Below are the code and all the weights of a small trained network. Each question names an input and a class and asks about switching units off, where a switched-off unit gives its printed mean instead of its output.

import numpy as np


def w(rows, s, z=0):
    codes = np.array(rows[::2]) - 128.0
    scale = np.full(codes.shape[1], s)
    scale[-1] = z or s
    return codes * scale


def norm(h):
    return h / np.sqrt((h * h).mean(-1, keepdims=True) + 1e-5)


def f(y):
    return np.maximum(y, 0)


def log_softmax(a):
    a = a - a.max(-1, keepdims=True)
    return a - np.log(np.exp(a).sum(-1, keepdims=True))


def net(x, mask):
    res = np.array(x, float).reshape(1, 7) / 4 @ E
    u = 0
    for l in range(3):
        y = f(norm(res) @ A[l][:, :-1].T + A[l][:, -1])
        res = res + np.where(mask[u : u + 4], y, B[l][:, -1]) @ B[l][:, :-1]
        u += 4
    return log_softmax(norm(res)[-1] @ U[:, :-1].T + U[:, -1])


A, B = {}, {}
E = w([
[147,119,185,77,83,2],'x0',
[132,215,58,161,87,119],'x1',
[130,120,122,127,129,127],'x2',
[127,125,132,129,126,128],'x3',
[98,97,115,30,15,190],'x4',
[245,171,168,76,141,174],'x5',
[131,131,126,126,131,129],'x6',
],0.0094)
A[0] = w([
[150,143,123,62,116,21,9],'L0N0',
[196,192,143,82,144,160,4],'L0N1',
[164,188,55,142,69,131,5],'L0N2',
[117,251,91,160,81,94,3],'L0N3',
],0.013,0.0053)
B[0] = w([
[37,171,249,210,69,189,255],'L0N0',
[154,230,112,48,152,86,202],'L0N1',
[116,53,180,84,149,184,209],'L0N2',
[114,20,179,118,181,117,240],'L0N3',
],0.013,0.0046)
A[1] = w([
[191,196,137,245,212,2,30],'L1N0',
[25,106,104,164,172,134,66],'L1N1',
[138,156,71,175,128,204,3],'L1N2',
[134,64,213,88,179,111,208],'L1N3',
],0.0096,0.0036)
B[1] = w([
[156,90,10,195,43,161,199],'L1N0',
[165,156,137,64,169,97,201],'L1N1',
[86,214,250,182,128,126,148],'L1N2',
[152,58,85,127,178,167,254],'L1N3',
],0.011,0.0086)
A[2] = w([
[33,108,62,114,136,70,3],'L2N0',
[31,177,150,147,122,153,50],'L2N1',
[91,163,94,120,188,207,151],'L2N2',
[99,116,87,30,3,176,13],'L2N3',
],0.014,0.0016)
B[2] = w([
[219,252,152,16,163,165,194],'L2N0',
[226,122,155,133,119,166,221],'L2N1',
[68,98,203,106,35,32,254],'L2N2',
[122,126,47,226,173,91,250],'L2N3',
],0.014,0.0065)
U = w([
[127,117,2,249,131,103,123],'0',
[69,157,196,182,64,101,102],'1',
[199,213,92,61,171,121,82],'2',
[110,31,103,113,185,153,54],'3',
[143,124,90,146,120,126,254],'4',
],0.013,0.0079)

Each question gives the input, the list of numbers given to net, and the class t.
The units are the neurons (one row each of A and B). Each row of codes is followed by its name. A weight is (code - 128) times the scale printed after its matrix; where a second scale follows, it is the last column's (A, B and U).
mask holds one flag per neuron, layer by layer. A switched-off neuron (its flag False) gives its mean, the last column of its row in B, instead of its output. The means were averaged over made-up inputs and are rounded, as every weight is.
A unit's drop is (log p(t) with every unit on - log p(t) with that unit switched off) / (log p(t) with every unit on - log p(t) with every unit switched off).
The circuit of an input: a set's keep is (log p(t) with only the set's units on - log p(t) with every unit switched off) / (log p(t) with every unit on - log p(t) with every unit switched off). Starting from all 12 units, units are removed one at a time, each time the one whose removal leaves the highest keep (on an exact tie, the one counted first), for as long as the keep stays at least 0.8.
units of the circuit, in order: the units of the circuit, biggest drop first
unit that matters most: the unit with the biggest drop
k most important neurons: the k neurons with the biggest drops, biggest first
top k neurons in layer l: the k neurons of layer l with the biggest drops, biggest first
drop when u is switched off: that unit's drop, to one decimal
input [5,3,2,0,1,-6,-5], class 2: 3 most important neurons -> (L2N0; L2N2; L2N1)
input [2,-6,0,-2,0,-6,-4], class 2: units of the circuit, in order -> (L2N0; L0N3)
input [-8,5,-6,-1,-6,8,-3], class 1: units of the circuit, in order -> (L2N2)
input [5,8,-5,6,5,2,3], class 3: units of the circuit, in order -> (L0N3; L0N2)
input [-6,1,4,-7,8,5,-1], class 0: 2 most important neurons -> (L2N3; L0N0)
input [3,-4,1,8,-4,4,4], class 0: units of the circuit, in order -> (L1N0; L0N2; L0N3)
input [-1,-6,-6,6,8,2,0], class 0: 2 most important neurons -> (L2N3; L0N3)
input [6,7,-2,0,5,-4,3], class 3: units of the circuit, in order -> (L0N3; L2N2)
input [-8,6,1,-7,5,-3,1], class 1: 3 most important neurons -> (L2N2; L1N2; L1N0)
input [-8,3,3,5,-6,-3,-6], class 1: 4 most important neurons -> (L2N2; L1N2; L2N3; L1N3)
input [-8,8,7,2,7,-5,1], class 1: 3 most important neurons -> (L2N2; L1N2; L1N0)
input [-3,2,-2,-3,4,-5,8], class 2: 4 most important neurons -> (L2N0; L0N0; L1N0; L1N3)
input [-6,0,8,3,-1,-8,-6], class 2: 2 most important neurons -> (L2N0; L0N0)
input [2,0,5,0,-5,3,-5], class 0: units of the circuit, in order -> (L1N0)
input [1,-3,-1,5,-6,5,4], class 0: 2 most important neurons -> (L1N0; L2N0)
input [-6,4,-4,2,-1,5,-5], class 1: top 2 neurons in layer 2 -> (L2N2; L2N0)
input [-2,7,-6,-8,-6,-6,8], class 3: top 2 neurons in layer 2 -> (L2N3; L2N1)
input [4,6,0,-3,2,5,-8], class 3: 3 most important neurons -> (L0N3; L0N2; L1N3)
input [-4,-3,0,-2,-6,4,-6], class 0: drop when L0N3 is switched off -> 0.1
input [1,5,-3,-2,8,2,0], class 0: drop when L2N3 is switched off -> 1.1
input [-5,2,-4,-5,2,-4,-6], class 1: drop when L2N3 is switched off -> 0.0
input [-3,2,7,-5,7,1,3], class 0: drop when L2N3 is switched off -> 1.2
input [-8,5,-2,-6,-5,7,4], class 1: top 2 neurons in layer 2 -> (L2N2; L2N0)
input [2,0,3,6,5,-3,-2], class 0: unit that matters most -> L2N3
input [-3,8,-8,7,2,-6,4], class 3: top 2 neurons in layer 0 -> (L0N3; L0N2)
